Each row has a name. Each piece below is followed by the name of the row it came from, unless a question asks for something else. Each question is about the rows just above it. Places in a row count from 0.

24 291 -239 142 215 49 -90 -83 45 109 30 43 39 337 -208 -41 -229 -134 -395 -488 208 361 56 -41 -97 -54 140 -128 432 146 -97 -42 -4 52 66 79 -> <35>
-68 -43 -40 -23 23 54 21 31 110 165 8 -1 -9 27 -24 191 195 -82 -69 150 -144 -18 189 -52 -41 271 -139 -69 270 86 86 -69 -7 94 -26 96 -> <59>
56 -49 -86 -158 142 153 -38 -79 -84 77 -25 -51 -83 -67 -39 120 -32 -9 -130 -207 -71 81 48 87 5 -33 98 72 79 -120 -108 72 -12 115 -1 64 -> <37>
53 -69 -136 161 108 14 72 57 -150 -98 -74 91 -162 -135 -100 131 18 20 -45 123 48 6 -63 -9 -40 36 205 -18 9 62 53 303 -11 53 -37 -69 -> <202>
-32 -16 -85 -16 51 93 16 10 10 58 -67 -119 24 20 -70 129 -17 -66 -2 83 -9 144 108 -77 -10 155 -108 -70 136 82 117 28 -116 86 -59 88 -> <86>
76 41 -51 -44 -104 54 77 147 -53 -73 -128 -159 79 -37 -220 2 66 170 40 -12 6 143 174 20 46 -55 85 66 25 74 81 -32 -18 -158 -76 -52 -> <72>
135 45 -809 -180 -166 -268 -131 -123 -365 26 176 169 469 -105 74 -12 76 -249 -120 567 210 -109 79 -44 -283 -406 -367 440 250 14 -239 673 6 569 354 245 -> <90>
78 47 -338 71 6 161 174 90 108 9 -107 3 -205 151 98 -31 6 -204 111 120 130 145 60 8 -139 26 200 137 -170 -101 273 389 -156 -147 -14 -26 -> <57>
15 1 -28 40 31 154 -69 0 104 33 -17 -96 36 18 -48 162 40 -11 -29 103 -73 45 130 -83 -11 166 -47 -109 173 118 151 -12 -56 50 -68 52 -> <7>
-1 26 -130 150 86 69 136 66 -67 -149 -35 72 -130 -131 -3 129 107 -70 -58 167 93 -77 -41 19 26 -3 155 -59 79 84 75 293 -5 79 -35 -26 -> <70>
-382 162 13 381 88 526 -36 111 36 144 -438 69 182 42 447 -379 -186 509 176 39 -308 119 402 73 327 -40 315 159 -51 -170 -289 116 151 -245 -427 -63 -> <14>
which: 56 -49 -86 -158 142 153 -38 -79 -84 77 -25 -51 -83 -67 -39 120 -32 -9 -130 -207 -71 81 48 87 5 -33 98 72 79 -120 -108 72 -12 115 -1 64
<37>
Shared by <14> and <90>:
176
135 45 -809 -180 -166 -268 -131 -123 -365 26 176 169 469 -105 74 -12 76 -249 -120 567 210 -109 79 -44 -283 -406 -367 440 250 14 -239 673 6 569 354 245 is in which row?
<90>

-625 -54 -53 -277 = <47>
126 80 -53 -277 = <75>
-624 176 137 404 = <78>
36 -9 -8 382 = <77>
742 741 -625 176 = <71>
742 717 -625 -838 = <27>
386 294 -329 -149 = <63>
Shared by <71> and <47>:
-625
Which entry of <75> is missing from 80 126 -277?
-53
Which row holds -625 176?
<71>
Places of 176 in row <71>:
3
Which entry of <47> is missing from -625 -277 -54?
-53
Which row holds -625 -838?
<27>

54 -59 177 -278 30 -204 248 346 4 -188 -20 -79 -226 -177 -14 -6 -104 299 -190 -57 -178 -53 -414 174 362 173 -88 -3 -139 -85 404 -72 53 21 315 -201 88 -103 113 : <25>
-69 -15 -201 -736 -278 149 444 74 -45 -173 -577 126 115 -99 366 -692 326 -307 180 296 171 82 718 522 212 -236 -267 -98 -95 290 -373 -3 -312 403 -219 224 -649 212 -92 : <40>
-105 -198 -112 -115 143 305 -263 621 218 315 -467 653 211 -38 -340 -148 -100 372 15 840 -76 507 178 -289 404 -277 -123 -43 2 -222 -5 349 -15 -253 607 393 273 -194 354 : <11>
The one value in <11> and <40>:
-15
Shuffled <25> with one entry gone: -85 -59 -20 -88 -103 -226 -6 -53 -190 4 -204 -178 -188 21 -177 54 346 53 248 315 173 -3 404 -278 -14 -72 30 362 -139 -57 177 -414 299 -201 88 174 -79 113, missing
-104
which: -105 -198 -112 -115 143 305 -263 621 218 315 -467 653 211 -38 -340 -148 -100 372 15 840 -76 507 178 -289 404 -277 -123 -43 2 -222 -5 349 -15 -253 607 393 273 -194 354
<11>

141 -79 165 -440 156 311 146 139 -9 -> <32>
191 -66 -133 -644 -96 47 -169 -134 16 -> <112>
-318 330 140 179 -28 -536 369 -535 -173 -> <109>
418 -22 -64 -374 -82 428 417 131 62 -> <139>
which: 140 179 -28 -536 369
<109>
Shuffled <109> with one entry gone: 179 330 -536 -535 369 -173 -318 -28, missing
140
<112> without one entry, shuffled: -644 -134 -96 191 47 -169 16 -66. Gone:
-133
Shuffled <109> with one entry gone: -173 179 -28 140 -318 330 -536 369, missing
-535
<139> without one entry, shuffled: 417 62 -22 -64 131 428 -374 -82. Gone:
418

